Below is a small trained network, with its code and all its weights. Each question gives an input and a class and asks what happens when units are switched off, that is, made to give their printed mean instead of their output.

import numpy as np


def w(rows, s, z=0):
    codes = np.array(rows[::2]) - 128.0
    scale = np.full(codes.shape[1], s)
    scale[-1] = z or s
    return codes * scale


def norm(h):
    return h / np.sqrt((h * h).mean(-1, keepdims=True) + 1e-5)


def f(y):
    return np.maximum(y, 0)


def log_softmax(a):
    a = a - a.max(-1, keepdims=True)
    return a - np.log(np.exp(a).sum(-1, keepdims=True))


def net(x, mask):
    res = np.array(x, float).reshape(1, 2) / 4 @ E
    u = 0
    for l in range(4):
        y = f(norm(res) @ A[l][:, :-1].T + A[l][:, -1])
        res = res + np.where(mask[u : u + 6], y, B[l][:, -1]) @ B[l][:, :-1]
        u += 6
    return log_softmax(norm(res)[-1] @ U[:, :-1].T + U[:, -1])


A, B = {}, {}
E = w([
[138,133,73,134,124,34,143],'x0',
[185,142,208,220,188,41,2],'x1',
],0.0087)
A[0] = w([
[104,124,181,131,90,183,128,51],'0.n0',
[116,132,22,97,106,160,249,4],'0.n1',
[119,123,124,116,130,128,118,59],'0.n2',
[114,120,89,123,118,196,183,84],'0.n3',
[97,111,27,129,98,81,202,142],'0.n4',
[118,109,130,146,103,52,99,5],'0.n5',
],0.014,0.0018)
B[0] = w([
[171,137,100,92,168,169,123,162],'0.n0',
[11,12,93,159,150,190,153,254],'0.n1',
[158,149,137,150,128,128,138,128],'0.n2',
[77,148,164,125,109,4,144,202],'0.n3',
[182,139,125,58,122,185,157,217],'0.n4',
[105,144,116,181,160,83,100,170],'0.n5',
],0.022,0.017)
A[1] = w([
[8,61,147,144,103,135,140,5],'1.n0',
[152,122,117,85,134,154,162,22],'1.n1',
[144,107,89,139,167,250,117,8],'1.n2',
[224,160,138,80,67,157,163,53],'1.n3',
[165,93,94,106,104,222,153,48],'1.n4',
[131,109,149,137,50,94,146,87],'1.n5',
],0.018,0.0015)
B[1] = w([
[90,76,3,203,157,115,161,254],'1.n0',
[109,132,156,75,143,92,154,154],'1.n1',
[156,152,125,125,109,182,173,185],'1.n2',
[70,85,176,96,97,140,141,141],'1.n3',
[156,165,122,193,96,81,54,180],'1.n4',
[102,132,122,126,123,123,122,128],'1.n5',
],0.019)
A[2] = w([
[135,136,134,120,148,205,132,63],'2.n0',
[180,161,66,88,180,80,164,179],'2.n1',
[165,130,136,121,131,90,110,105],'2.n2',
[103,91,149,136,141,109,170,65],'2.n3',
[107,98,154,39,170,98,166,100],'2.n4',
[66,4,50,142,178,170,175,254],'2.n5',
],0.026,0.0021)
B[2] = w([
[125,147,109,117,80,156,148,139],'2.n0',
[140,122,149,101,119,218,109,144],'2.n1',
[133,147,94,117,96,99,186,144],'2.n2',
[120,160,87,148,80,173,121,153],'2.n3',
[115,107,218,135,157,134,46,140],'2.n4',
[3,129,48,196,211,169,128,254],'2.n5',
],0.023,0.042)
A[3] = w([
[104,88,123,90,105,89,135,78],'3.n0',
[93,77,139,91,1,69,103,74],'3.n1',
[95,73,165,145,157,91,121,176],'3.n2',
[213,157,86,46,135,194,134,104],'3.n3',
[93,82,144,195,136,8,135,164],'3.n4',
[97,143,179,90,90,77,148,250],'3.n5',
],0.019,0.002)
B[3] = w([
[104,145,93,118,146,118,101,128],'3.n0',
[105,108,76,147,207,155,191,131],'3.n1',
[167,145,57,97,99,170,130,171],'3.n2',
[125,183,144,170,1,102,179,179],'3.n3',
[196,156,125,84,197,63,125,255],'3.n4',
[125,125,86,177,125,132,81,143],'3.n5',
],0.017,0.016)
U = w([
[32,91,55,162,168,169,128,180],'0',
[223,176,114,94,173,30,112,177],'1',
[147,47,142,89,98,100,157,1],'2',
[167,189,141,127,7,149,161,156],'3',
[120,113,211,92,133,178,34,102],'4',
],0.015,0.0069)

Each question gives the input, the list of numbers given to net, and the class t.
The units are the neurons (one row each of A and B). Each row of codes is followed by its name. A weight is (code - 128) times the scale printed after its matrix; where a second scale follows, it is the last column's (A, B and U).
mask holds one flag per neuron, layer by layer. A switched-off neuron (its flag False) gives its mean, the last column of its row in B, instead of its output. The means were averaged over made-up inputs and are rounded, as every weight is.
A unit's drop is (log p(t) with every unit on - log p(t) with that unit switched off) / (log p(t) with every unit on - log p(t) with every unit switched off).
The circuit of an input: a set's keep is (log p(t) with only the set's units on - log p(t) with every unit switched off) / (log p(t) with every unit on - log p(t) with every unit switched off). Starting from the 12 units with the biggest drops (on a tie, the unit counted first), units are removed one at a time, each time the one whose removal leaves the highest keep (on an exact tie, the one counted first), for as long as the keep stays at least 0.8.
units of the circuit, in order: the units of the circuit, biggest drop first
most important unit: the unit with the biggest drop
top k neurons: the k neurons with the biggest drops, biggest first
top k neurons in layer l: the k neurons of layer l with the biggest drops, biggest first
drop of u: that unit's drop, to one decimal
input [6,1], class 4: most important unit : 0.n1
input [1,8], class 1: top 3 neurons : (0.n1 1.n0 0.n4)
input [-5,2], class 3: top 4 neurons : (0.n1 1.n0 2.n5 0.n3)
input [-6,5], class 3: units of the circuit, in order : (0.n1 1.n0 2.n5)
input [-6,-1], class 4: top 4 neurons : (0.n1 0.n0 1.n0 2.n4)
input [0,2], class 1: top 3 neurons in layer 0 : (0.n1 0.n4 0.n0)
input [3,1], class 3: top 2 neurons in layer 0 : (0.n1 0.n5)
input [-2,2], class 3: top 3 neurons : (0.n1 1.n0 0.n3)
input [6,2], class 3: top 2 neurons in layer 2 : (2.n5 2.n1)
input [-2,3], class 1: top 2 neurons in layer 1 : (1.n0 1.n2)
input [5,7], class 1: top 4 neurons : (0.n1 1.n0 0.n4 2.n5)
input [0,1], class 1: top 3 neurons in layer 1 : (1.n0 1.n2 1.n1)
input [4,0], class 3: drop of 0.n4 : 1.0
input [8,4], class 3: drop of 2.n1 : 0.9
input [7,2], class 3: drop of 0.n2 : 0.0
input [-3,0], class 4: drop of 2.n5 : 0.1
